(in the rows, 128 means zero)
[131 120  79  73 134 186 128 154 208 145  90 143 149  80 131 122 138 174
  77 106 129 141 133 139 173 148 185 138 141 124 110  70 159 145  78 133
  69 171 121 170 148 114 167 156 108 155] => 8
[120  67  77 117  57  94 149 114 155 145  88  87  80 185 177 155 102 178
 121 137 159 117 135 136 149 146 137 103 177 125 168 137 212 113  99  99
 135  78 166 129 119 175 116 150 142 126] => 0
[121 121  66  84 127 182 117 147 195 140  89 158 160 111 143 120 106 169
  70 100 123 141 142 128 186 158 159 127 146 116 126  75 172 140  87 123
  73 156 136 152 134 120 173 143 109 169] => 6
[132 148  79 125 132 124 161 160 142 102 146 133  95 115 151  81 118 158
 132 110 118 114 134 159 157 119 111 169 161 126 121 123 180 145 109 107
 119 159 172 156 133 133 162 138 134 103] => 10
[135  75  76 111  45 114 159 114 159 130 109  97  84 192 179 150  88 186
 117 133 164 125 141 128 147 144 141 102 209 111 184 152 208 117 103  90
 153  85 156 133 127 164 102 109 123 122] => 5
[117  75  77 118  66 113 143 115 141 158  88  58  88 194 179 146  88 169
 109 120 156 130 128 135 149 129 122  90 183 117 175 151 205 103 112 111
 136  82 140 136 127 183 102 125 129 112] => 1
[120 159  71 117 147 124 163 143 133 110 135 126 103 109 127  92 106 152
 119 108 120 121 134 152 181 136 105 147 157 127 151 110 172 137 113 109
  90 141 177 149 132 137 163 143 143 115] => 6
[141 141  76 109 157 125 162 147 143 103 151 128 101 106 134  96 121 154
 116 121 135 118 130 151 149 128 125 166 167 115 140 122 171 135 106 108
 113 159 176 161 134 137 160 151 126 107] => 4
[125 111  88  71 109 189 133 151 207 133  85 144 144 110 135 118 111 183
  83 104 140 146 136 140 172 159 156 133 148 126 121  85 172 137  69 133
  84 155 139 161 149 125 160 161 111 165] => 7
[114  88  69 121  49 124 146 128 166 138 112  92  78 176 199 157  92 170
 116 138 163 126 127 156 154 146 127  95 217 117 165 129 206 130 103  93
 135  98 162 124 135 162 119 109 131 123] => 0
[135 164  81  94 137 114 169 151 148 106 126 131  99 106 135  93 108 163
 118 107 135 124 123 152 154 134 119 145 147 123 135 134 171 129 113 110
 113 154 159 160 136 124 174 134 136  93] => 3
[108 125  70  77 120 182 129 154 193 141  77 142 150 118 151 113 111 175
  77 103 131 160 125 139 179 144 154 123 147 115 131  77 192 132  98 125
  79 158 129 154 149 125 172 148 109 150] => 1
[120  76  73 144  51 119 144 126 151 124 115  99  90 178 202 133  91 169
 119 131 165 130 124 151 134 122 123 107 221 130 168 142 202 124 104 104
 136  98 162 122 145 159 125  98 119 121] => 10
[121  73  65 117  67 121 149 121 161 127 104  93  99 181 192 127  99 181
 111 113 171 134 128 154 142 139 139 104 210 123 172 139 205 110  91 107
 136  94 167 128 131 161 137 118 119 126] => 10
[138 135  85  87 129 120 175 141 165 116 104 116 109 110 116 105  98 173
 118  93 132 127 145 137 162 138 128 155 140 129 123 136 166 132  81 122
 127 139 188 173 140 149 156 164 147 118] => 7
[110 120  83  71 122 170 122 150 208 140  89 153 148 113 152 112 112 181
  73 108 134 142 134 134 175 142 161 143 149 130 122  74 182 139  86 125
  73 167 129 164 143 121 169 148 107 158] => 2
[113 112  77  77 123 180 121 153 197 139  91 144 146 118 143 112 126 176
  84 109 128 163 128 133 173 139 142 124 147 121 125  74 178 142  98 125
  70 154 116 150 154 116 180 159 109 154] => 1
[135  70  76  99  54 119 157 119 176 131  96  80  81 180 179 150  76 182
  97 120 183 136 131 152 150 156 137  99 212 115 174 148 208 105  82 108
 145  89 177 133 134 175 136 138 119 130] => 7
[127  99  88  95 130 186 114 145 199 126 109 149 160 114 146 112 133 169
  89 106 126 156 131 141 154 138 151 133 143 136 118  72 154 157  82 134
  79 162 116 145 142 112 187 162 105 166] => 10
[135 150  83 114 146 136 170 150 133  97 156 133 108 119 134  89 126 151
 129 103 129 130 139 156 156 133 113 168 159 113 133 119 158 151 106 107
 116 162 164 153 131 130 161 142 122 105] => 10
[133 138  83  95 125 126 166 149 168 110 120 116  93 106 137  91 109 173
 112 101 130 129 140 156 163 133 116 144 158 126 125 129 176 124  82 115
 116 136 181 163 146 144 167 147 136 119] => 7
[130 138  74  97 147 131 172 141 146 110 138 105  98 113 122  94 125 162
 129 110 130 120 134 147 173 138 109 151 172 121 148 112 182 141 108 103
 112 138 180 150 128 137 152 158 130 109] => 4
[110 115  75  80 121 187 129 152 200 137  87 145 151 115 141 118 113 183
  79 105 139 159 126 129 169 140 160 129 142 109 120  78 178 141  96 126
  74 164 132 154 150 126 176 150 106 151] => 1
[121 158  77 102 160 136 173 153 123 106 138 129  93 113 128  79 107 158
 127 113 128 119 132 148 164 129  96 144 150 134 143 128 185 135  97 118
  95 138 156 152 138 129 166 130 134  95] => 3
[134 106  84  72 132 180 142 144 202 135  94 145 146 114 133 118 112 184
  77 119 120 152 140 129 170 150 157 119 138 126 140  74 175 151  87 118
  90 154 113 153 139 118 175 161  97 163] => 5
[108 128  88  67 123 179 125 148 205 134  86 145 156 119 145 118 101 168
  73  97 142 146 138 130 182 148 164 133 150 124 131  72 177 145  90 127
  81 168 129 156 138 123 166 137 108 157] => 2
[141 146  74  91 138 130 162 145 143 116 135 121  86  90 122  99 135 172
 128 118 126 124 136 148 168 135 146 171 167 110 131 114 166 139  98 113
 106 150 160 174 137 131 155 151 137 108] => 8
[121  74  70 110  56 119 147 122 177 132 115  91  82 184 190 151  85 176
 124 126 173 122 129 156 147 148 130 100 210 123 180 137 208 109  91  89
 130  94 180 125 116 171 117 130 133 122] => 0
[134  70  65  96  52 114 162 117 176 137 106 102  84 191 174 141  86 196
 117 122 160 136 145 134 151 141 132 100 215 129 189 142 211 117  84  91
 134  80 156 139 142 158 120 117 126 134] => 5
[116 150  88  92 145 112 167 138 144 112 119 123 101 112 133  88 111 169
 111 113 130 123 143 141 171 128 121 158 157 120 140 110 181 142 107 110
 101 147 162 159 137 137 164 145 127 114] => 2
[128 145  73  96 132 123 172 144 155 103 129 147  99 104 130 106 122 171
 129 115 129 125 139 147 158 137 134 169 150 106 134 108 174 148  96  98
 116 149 197 156 125 138 164 160 141 111] => 0
[134 139  86 109 141 116 165 158 146  97 131 134  99 119 141  81 108 156
 133  97 123 119 139 156 158 119 105 158 157 140 133 125 176 137  96 113
 109 144 176 155 145 130 173 149 141 109] => 10
[126 150  81  98 133 133 176 158 136 111 131 117  92 114 132  96 101 160
 127 106 125 124 131 148 166 118 100 154 167 105 139 119 184 136 116 102
 104 145 165 150 145 135 154 131 129  94] => 1
[113 118  81  77 116 177 129 144 206 137  99 159 146 110 144 120 126 182
  90 112 132 155 131 137 174 159 158 124 136 119 130  62 169 147  86 126
  71 167 123 149 137 122 168 162 112 160] => 0
[145 135  77  97 137 126 166 150 161 110 135 128  91 113 129 105 109 178
 112 133 118 126 146 152 150 123 135 156 161 122 138 121 183 131  96  98
 126 138 169 172 132 143 173 161 139 121] => 5
[122 101  85  91 129 186 122 161 194 119  97 154 156 114 146 113 131 170
  91 107 123 146 133 143 160 139 142 132 137 145 114  69 161 158  84 132
  75 163 119 157 152 109 186 160 118 160] => 10
[126 108  70  91 127 185 123 144 198 137 100 146 160 116 145 116 108 169
  84 108 119 142 137 139 179 148 144 122 139 128 139  78 174 147  88 124
  68 150 129 150 128 122 176 159 112 163] => 6
[115 126  64  74 126 185 132 146 199 143  68 151 159  96 137 103 117 180
  80  98 122 152 128 127 175 153 161 124 135 137 130  82 184 141  82 118
  74 165 131 165 143 110 173 146 100 153] => 3
[132 112  72  78 144 179 121 144 210 133  96 143 160 105 140 124 125 163
  70 106 140 148 128 130 167 152 172 130 151 122 136  74 168 145  89 131
  88 176 137 158 139 120 169 164 104 157] => 4
[133 130  71 112 138 114 160 157 144 102 132 133  94 123 152  84 114 165
 125 109 123 118 138 153 157 120 109 157 160 142 131 121 183 144 103 118
 113 146 168 160 148 132 173 154 145 109] => 10
[109  70  64 100  49 123 154 119 182 126  94 102 101 173 176 144 106 183
 131 121 171 135 131 145 153 148 129  96 208 138 182 123 206 114  89  92
 116  83 172 122 132 156 123 135 145 131] => 0
[117 146  89  94 145 117 169 153 147 100 125 126  91 116 137  93 108 166
 121 120 129 111 135 167 157 117 107 163 158 134 148 110 186 131  94 107
  98 142 187 171 136 144 166 158 145 107] => 2
[124 116  65  79 118 181 120 146 191 143  85 151 160 118 141 118 108 171
  76 101 126 145 136 125 189 164 165 127 140 115 133  80 172 140  98 122
  83 158 122 156 127 119 170 150 109 164] => 6
[116 122  72  77 131 188 128 151 197 136  83 146 152 108 137 109 127 173
  83 110 132 152 127 130 171 150 155 121 131 136 126  80 180 148  85 126
  73 161 111 160 145 111 183 153 112 151] => 3
[137 152  74  87 145 112 174 148 156 113 112 131  97 105 134  87 108 180
 118 109 123 123 134 144 159 130 118 146 145 123 131 128 186 132  95 109
 108 139 169 166 140 129 184 150 134 103] => 3
[134  64  75 103  75 135 149 107 164 132 126  95  95 202 163 165  89 181
 108 147 167 149 148 139 138 144 135  91 209 117 188 146 192 129  91 110
 149  81 141 133 122 170 133 137 129 133] => 5
[112  68  81 108  83 111 148 107 179 130 111  94 102 180 177 147  98 178
 105 137 181 139 126 149 130 125 138 116 203 123 172 129 196 130  96 108
 128  95 170 127 130 166 155 143 123 132] => 2
[123 122  78  76 133 185 115 141 208 139  90 138 156 109 132 121 124 158
  71  96 136 157 127 133 181 156 166 117 151 121 138  69 164 147  98 134
  91 174 129 150 134 121 170 157 103 158] => 4
[121 168  90  97 132 138 173 161 147 100 126 140 102 117 131  90 101 175
 125 100 138 127 146 141 162 125 123 171 156 126 129 123 176 141 111 105
 109 144 172 161 147 135 162 120 134 113] => 9
[128 164  87  89 126 128 179 160 136 101 126 150 105 114 126  92 122 179
 129  99 128 123 143 135 161 141 120 183 156 123 127 118 171 133 113  89
 108 149 164 166 146 124 152 124 128 115] => 9
[112  72  62 108  65 113 151 118 174 138  95 104  97 166 174 138 107 187
 117 120 167 127 136 129 150 143 140 106 197 133 165 127 200 109  82  96
 117  81 174 130 135 164 118 130 137 136] => 0
[114 127  70  71 112 176 131 161 194 144  71 146 150 120 153 121 106 170
  75  93 130 154 132 130 183 152 156 124 150 117 123  82 189 131 100 120
  87 164 130 163 156 122 168 142 113 150] => 1
[126  80  81 115  50 118 156 117 153 151 107  96  87 181 175 146 104 180
 115 136 142 121 134 138 142 141 131  90 201 123 175 145 202 104 108  93
 153  94 139 135 127 165  93 108 118 125] => 5
[134 153  89 122 135 126 167 151 150 101 148 145 116 105 152  83 129 149
 128  97 125 117 135 149 150 124 125 163 167 108 124 124 164 136 110 104
 125 160 184 137 133 125 149 124 114 110] => 10
[119 150  86 108 126 119 169 161 149 109 138 141  86 106 143  98 121 155
 133 121 130 108 131 158 162 137 117 157 158 119 124 117 184 129 108  93
 103 152 179 144 133 132 153 145 139 105] => 0
[135 138  83 108 144 121 178 152 132 117 112 111  81 114 121 105 113 161
 116 130  98 115 155 140 167 121 115 141 145 140 160 115 199 141  85 103
 116 117 171 177 148 148 159 163 147 118] => 5
[141 136  59  93 137 114 168 138 157 115 121 136 111 110 125  93  97 173
 113  97 115 130 145 140 178 132 112 152 153 122 153 114 175 132  96 104
  96 133 179 157 128 137 176 152 135 118] => 6
[127 106  83  78 107 191 120 146 211 138  88 149 146 108 138 117 114 179
  74 103 139 159 133 134 168 155 165 135 148 121 114  85 163 142  73 133
  92 165 135 160 146 128 168 157 100 166] => 7
[126 154  78  88 113 131 171 160 157 101 109 144 100 124 130  93 122 196
 116 100 135 136 152 126 172 140 133 173 150 117 123 112 184 146 105  95
 107 139 166 175 149 137 176 139 133 124] => 9
[121  71  65 104  73 123 171 118 162 128  99  81  81 176 170 135  86 207
 101 133 165 126 139 137 147 137 137  80 206 124 194 133 212 110  83  99
 136  67 173 135 137 173 132 118 123 132] => 5
[113  72  76 101  58 138 146 125 148 122  94  98  85 200 166 139  94 185
 121 126 171 138 138 155 145 140 122 114 198 144 190 141 213 127  98 101
 118  78 155 138 131 160 141 133 129 127] => 9
[120 153  80  80 134 142 170 157 150 106 105 139 104 116 119  96 116 185
 117 103 133 127 148 138 163 134 137 172 159 121 130 110 186 141 104 107
 118 134 178 164 140 136 178 146 140 126] => 9
[121  68  69 121  68 127 141 120 147 131 109  81  96 189 189 128 100 180
 118 111 166 126 131 139 142 139 130 106 203 128 162 146 187 111  94 109
 141  90 151 135 129 163 110 109 123 122] => 10
[124  76  63 112  76 120 143 117 168 133 104  81  93 174 181 145  94 167
 104 118 168 133 118 153 150 141 121  90 223 137 182 134 195 117 100 108
 135  95 174 132 137 163 125 123 126 121] => 4
[130 154  75  98 161 127 174 148 137 113 136 125  92 109 121  75 107 164
 123 109 127 123 138 144 164 124 108 148 144 128 144 131 189 132  94 114
  99 134 168 150 131 132 179 145 125  99] => 3
[132  74  68 102  65 117 146 116 180 135 102  70  92 187 176 148 103 165
 112 114 166 141 120 154 158 152 121  81 219 133 200 131 201 124  98 104
 138  95 152 136 132 163 137 141 131 122] => 4
[144  86  61 101  70  99 153 103 157 134 102  89  87 154 163 147  81 187
 103 117 175 145 134 145 158 149 157 107 204 125 188 143 191 109  96 107
 120  95 159 135 129 159 138 119 114 117] => 8
[117 126  72  75 136 183 138 145 191 143  83 156 158 102 127 110 123 180
  80 108 127 157 127 127 169 155 157 123 129 133 131  74 178 146  85 129
  70 167 112 158 147 111 188 155 102 157] => 3
[123 141  80 106 150 128 186 154 145 107 135 120  77 114 121  97 116 177
 120 131 120 115 145 143 161 120 119 150 157 123 147 117 198 133  83 105
 115 121 198 163 141 151 160 157 144 111] => 5
[123 117  80  73 105 184 136 153 213 141  76 147 147 104 138 110 110 181
  82  95 130 155 134 134 180 160 154 132 145 134 123  79 173 141  75 126
  87 172 134 169 156 124 161 160 105 166] => 7
[126  74  71 116  75 120 169 125 142 122 112 100  87 152 165 142 109 171
 131 131 172 122 118 148 144 137 136 121 205 134 176 137 198 110  91 104
 116  89 170 127 138 152 120 118 125 107] => 8
[124 146  76 102 129 126 176 159 151 119 135 116  89 108 138  95 115 180
 121 110 120 117 127 152 157 116 102 155 168 106 121 112 185 129 109  94
 100 145 175 153 147 141 157 133 129 102] => 1
[130 152  63  86 148 126 174 142 154 115 117 129 108 102 124  91 120 169
 125 105 126 128 133 143 160 133 127 158 155 126 136 127 186 133  94 107
 113 142 178 163 132 126 171 152 140 106] => 3
[120  81  98 114  71 123 143 117 129 155  83  70  97 199 154 148  99 182
 112 118 152 123 153 118 147 143 132 106 158 146 168 147 191 104 100 110
 129  70 129 155 125 185  99 133 134 139] => 9
[127 112  91  80 110 184 138 149 209 133  89 142 150 106 136 117 112 177
  85 105 133 154 135 140 171 157 151 127 139 134 125  82 173 142  74 130
  83 159 137 157 151 124 175 165 107 167] => 7
[126 109  78  74 112 176 138 150 201 134  79 155 139 114 141 114 110 191
  82 117 121 146 138 122 171 147 167 123 141 126 144  75 189 139  85 116
  97 152 129 161 147 120 165 146 105 163] => 5
[114 118  84  73 113 175 121 147 211 137  94 166 146 114 142 121 127 178
  88 109 135 149 134 138 171 161 165 124 138 116 119  68 163 150  91 121
  81 170 123 146 131 119 175 162 112 163] => 0
[112  81  88 111  68  93 152 110 151 145 105  92 100 176 175 137 105 173
 116 126 165 115 127 138 135 131 138 121 193 129 170 146 200  98 102 101
 130  91 159 131 124 163 107 119 124 122] => 2
[126  74  62 112  78 118 141 114 134 147  89  69  85 189 166 138  89 182
 105 122 163 126 134 127 145 145 134  95 167 136 180 152 204 106  86 107
 124  85 133 158 124 174 124 122 130 119] => 3
[140 147  86  92 147 120 184 154 143 111 128 136  92  82 116  92 133 167
 143 114 117 108 129 157 162 128 128 175 159 129 138 108 174 134  94 112
  97 146 179 168 144 127 153 167 141 105] => 8
[122  76  57 109  59 123 156 120 165 134 105 100  78 188 183 134  90 196
 104 141 169 137 139 130 153 140 149 103 211 110 176 145 217 120 103  99
 151  90 154 139 134 170 126 118 120 125] => 5
[106 117  77  82 119 183 122 164 198 139  82 138 139 120 155 112 118 167
  84 107 126 149 121 145 174 132 144 119 144 128 127  78 194 137  93 131
  74 153 128 155 153 123 174 153 123 144] => 1
[124 147  82 100 141 118 171 162 141 115 130 123  84 111 146  93 112 164
 122 113 123 114 125 158 159 115 104 158 164 112 131 116 195 124 109 107
  96 141 174 151 152 135 163 143 137 101] => 1
[109 129  69  71 102 181 129 150 210 136  77 161 151 106 150 118 121 175
  83 101 133 155 136 132 192 165 168 124 133 114 124  71 181 148 100 117
  86 179 133 153 130 120 159 151 111 149] => 0
[122  97  72  99  54 140 152 126 156 126 112  98  92 204 183 138  74 193
 111 116 186 140 141 151 148 152 144 115 208 119 191 150 211 113 104  97
 136  97 154 142 123 170 128 105 116 126] => 9
[124 146  84 103 129 113 163 154 159 111 136 134  81 106 138 103 123 167
 137 125 117 109 132 168 156 130 113 156 166 128 138 110 188 124  93  99
 106 140 196 155 128 143 157 168 157 112] => 0
[126  73  85 118  67 117 169 121 158 131 111  92  88 172 182 136  98 173
 123 126 168 124 121 151 134 143 116 109 209 125 175 146 202  98  77 106
 139  87 181 126 143 168 109 125 119 127] => 7
